Below are the code and all the weights of a small trained network. Each question names an input and a target symbol and asks about switching units off, where a switched-off unit gives its printed mean instead of its output.

import numpy as np


def w(rows, s, z=0):
    codes = np.array(rows[::2]) - 128.0
    scale = np.full(codes.shape[1], s)
    scale[-1] = z or s
    return codes * scale


def f(y):
    return y / 2 * (1 + np.tanh(0.7978845608 * (y + 0.044715 * y**3)))


def softmax(a):
    e = np.exp(a - a.max(-1, keepdims=True))
    return e / e.sum(-1, keepdims=True)


def log_softmax(a):
    a = a - a.max(-1, keepdims=True)
    return a - np.log(np.exp(a).sum(-1, keepdims=True))


def net(x, mask):
    ids = ['ΓΦΩαητ'.index(c) for c in x.split()]
    T = len(ids)
    res = E[ids] + P[:T]
    u = 0
    for l in range(3):
        q, k, v = (res @ M[l].T for M in (Q, K, V))
        z = softmax(np.where(np.tri(T) > 0, q @ k.T / 3**0.5, -1e9)) @ v
        res = res + np.where(mask[u], z, O[l][:, -1]) @ O[l][:, :-1]
        u += 1
        y = f(res @ A[l][:, :-1].T + A[l][:, -1])
        res = res + np.where(mask[u : u + 4], y, B[l][:, -1]) @ B[l][:, :-1]
        u += 4
    return log_softmax(res[-1] @ U[:, :-1].T + U[:, -1])


Q, K, V, O, A, B = {}, {}, {}, {}, {}, {}
E = w([
[109,37,59,193],'Γ',
[160,2,125,175],'Φ',
[232,146,39,180],'Ω',
[97,147,154,25],'α',
[36,138,67,102],'η',
[193,34,189,92],'τ',
],0.015)
P = w([
[82,2,153,117],'0',
[90,47,147,128],'1',
[93,62,139,119],'2',
[115,68,141,95],'3',
[118,171,148,155],'4',
[118,145,139,120],'5',
[119,130,130,89],'6',
[120,143,122,74],'7',
[129,154,118,62],'8',
[137,159,106,41],'9',
[151,155,115,26],'10',
[183,147,112,24],'11',
],0.0076)
Q[0] = w([
[139,218,161,241],'0.h1',
[197,50,144,149],'0.h1',
[180,255,140,159],'0.h1',
],0.014)
K[0] = w([
[51,71,112,108],'0.h1',
[120,199,108,254],'0.h1',
[78,32,92,145],'0.h1',
],0.015)
V[0] = w([
[110,128,169,169],'0.h1',
[80,129,229,253],'0.h1',
[101,203,232,235],'0.h1',
],0.0051)
O[0] = w([
[123,84,128,102,106],'0.h1',
[159,3,129,57,64],'0.h1',
[244,58,132,56,2],'0.h1',
],0.0067,0.0041)
A[0] = w([
[131,76,183,67,164],'0.n1',
[112,142,252,46,143],'0.n2',
[193,51,157,212,71],'0.n3',
[124,158,205,174,254],'0.n4',
],0.011,0.0029)
B[0] = w([
[168,134,72,97,187],'0.n1',
[55,108,185,243,190],'0.n2',
[48,181,108,157,254],'0.n3',
[112,3,99,44,146],'0.n4',
],0.012,0.0078)
Q[1] = w([
[171,112,139,21],'1.h1',
[159,166,230,5],'1.h1',
[201,188,168,79],'1.h1',
],0.019)
K[1] = w([
[103,79,110,151],'1.h1',
[5,144,137,143],'1.h1',
[72,108,114,89],'1.h1',
],0.024)
V[1] = w([
[45,255,71,118],'1.h1',
[54,186,55,83],'1.h1',
[127,50,88,84],'1.h1',
],0.009)
O[1] = w([
[222,223,197,240,253],'1.h1',
[228,254,149,221,229],'1.h1',
[147,171,74,119,137],'1.h1',
],0.0068,0.0052)
A[1] = w([
[132,83,99,194,252],'1.n1',
[191,135,138,95,140],'1.n2',
[11,164,92,124,183],'1.n3',
[208,147,188,146,39],'1.n4',
],0.011,0.0023)
B[1] = w([
[199,119,131,86,232],'1.n1',
[5,15,182,171,120],'1.n2',
[177,119,179,106,254],'1.n3',
[129,71,143,48,166],'1.n4',
],0.011,0.0097)
Q[2] = w([
[67,142,115,144],'2.h1',
[115,113,125,89],'2.h1',
[254,154,94,152],'2.h1',
],0.018)
K[2] = w([
[94,110,75,191],'2.h1',
[138,90,125,83],'2.h1',
[28,252,183,45],'2.h1',
],0.013)
V[2] = w([
[34,255,96,10],'2.h1',
[177,114,57,107],'2.h1',
[151,185,70,138],'2.h1',
],0.0079)
O[2] = w([
[251,219,179,175,3],'2.h1',
[49,255,118,71,43],'2.h1',
[57,170,167,115,95],'2.h1',
],0.0082,0.0065)
A[2] = w([
[120,169,7,158,226],'2.n1',
[122,159,125,190,55],'2.n2',
[176,156,195,95,254],'2.n3',
[94,179,177,113,210],'2.n4',
],0.019,0.00086)
B[2] = w([
[249,168,6,124,180],'2.n1',
[116,140,145,103,224],'2.n2',
[65,182,132,115,253],'2.n3',
[198,68,99,150,243],'2.n4',
],0.017,0.0071)
U = w([
[122,155,104,173,61],'Γ',
[124,175,167,159,252],'Φ',
[106,131,132,119,207],'Ω',
[143,130,163,218,122],'α',
[117,147,131,171,19],'η',
[26,144,58,246,112],'τ',
],0.011,0.004)

Each question gives the input, a string of symbols that net reads in full, and the target symbol t.
The units are the heads (3 rows each of Q, K, V and O) and the neurons (one row each of A and B). Each row of codes is followed by its name. A weight is (code - 128) times the scale printed after its matrix; where a second scale follows, it is the last column's (O, A, B and U).
mask holds one flag per unit, layer by layer, with each layer's heads first. A switched-off unit (its flag False) gives its mean, the last column of its rows in O or B, instead of its output. The means were averaged over made-up inputs and are rounded, as every weight is.
A unit's drop is (log p(t) with every unit on - log p(t) with that unit switched off) / (log p(t) with every unit on - log p(t) with every unit switched off).
The circuit of an input: a set's keep is (log p(t) with only the set's units on - log p(t) with every unit switched off) / (log p(t) with every unit on - log p(t) with every unit switched off). Starting from the 12 units with the biggest drops (on a tie, the unit counted first), units are removed one at a time, each time the one whose removal leaves the highest keep (on an exact tie, the one counted first), for as long as the keep stays at least 0.8.
circuit, biggest first: the units of the circuit, biggest drop first
most important unit: the unit with the biggest drop
k most important neurons: the k neurons with the biggest drops, biggest first
input τ Φ α Φ α α, target α: most important unit -> 0.n2
input Φ Γ α Φ Φ α Φ α Ω, target α: circuit, biggest first -> [0.n2 2.h1 1.n3 2.n3]
input α α η Φ Φ α α τ Γ, target Ω: circuit, biggest first -> [0.n1 1.h1 0.n3 0.n2]
input Φ Φ Ω, target Γ: 3 most important neurons -> [1.n3 2.n1 0.n2]
input Φ Γ τ τ α Φ η τ τ Φ α α, target α: circuit, biggest first -> [2.n4 0.n2]
input Φ τ Ω, target Γ: 3 most important neurons -> [1.n3 2.n1 0.n3]
input η α α α Γ α τ τ Φ η, target Ω: 3 most important neurons -> [1.n3 0.n1 1.n1]
input α Φ η Φ η τ Γ, target Ω: 3 most important neurons -> [0.n1 1.n3 0.n2]
input η Φ Φ Φ α α Φ Φ Φ Γ, target Γ: 3 most important neurons -> [0.n2 0.n3 1.n3]
input Ω α Φ Φ Φ τ Φ Φ α α τ, target α: circuit, biggest first -> [0.n2 2.h1]
input Φ τ τ α η Φ Φ Γ Φ, target Γ: 4 most important neurons -> [1.n3 0.n2 2.n1 0.n3]
input Φ Φ Γ, target Γ: 3 most important neurons -> [0.n2 0.n3 2.n1]
input Φ Φ Φ Φ Φ α Φ τ τ, target Ω: circuit, biggest first -> [1.h1 0.n3 0.n2]
input α Φ α Γ, target α: 2 most important neurons -> [0.n2 0.n1]
input Φ α Ω η Φ τ Φ Γ Φ η Φ Ω, target Φ: 4 most important neurons -> [0.n4 0.n2 2.n3 2.n4]
input Φ Φ α Γ, target α: 3 most important neurons -> [0.n2 0.n3 0.n1]
input η α α α η, target Φ: circuit, biggest first -> [1.h1 2.n2]
input Φ α Γ τ α, target Ω: 3 most important neurons -> [1.n3 0.n1 0.n2]
input α Φ α τ, target Ω: circuit, biggest first -> [1.h1]
input α τ τ Φ Φ η Γ Γ, target Φ: most important unit -> 2.h1
input α η Φ Φ η Γ τ α Γ Φ Ω, target α: circuit, biggest first -> [1.n3 0.n2 2.h1 2.n3]
input η Φ τ α Φ Φ α Φ Φ τ η, target Ω: circuit, biggest first -> [1.h1 0.n3]
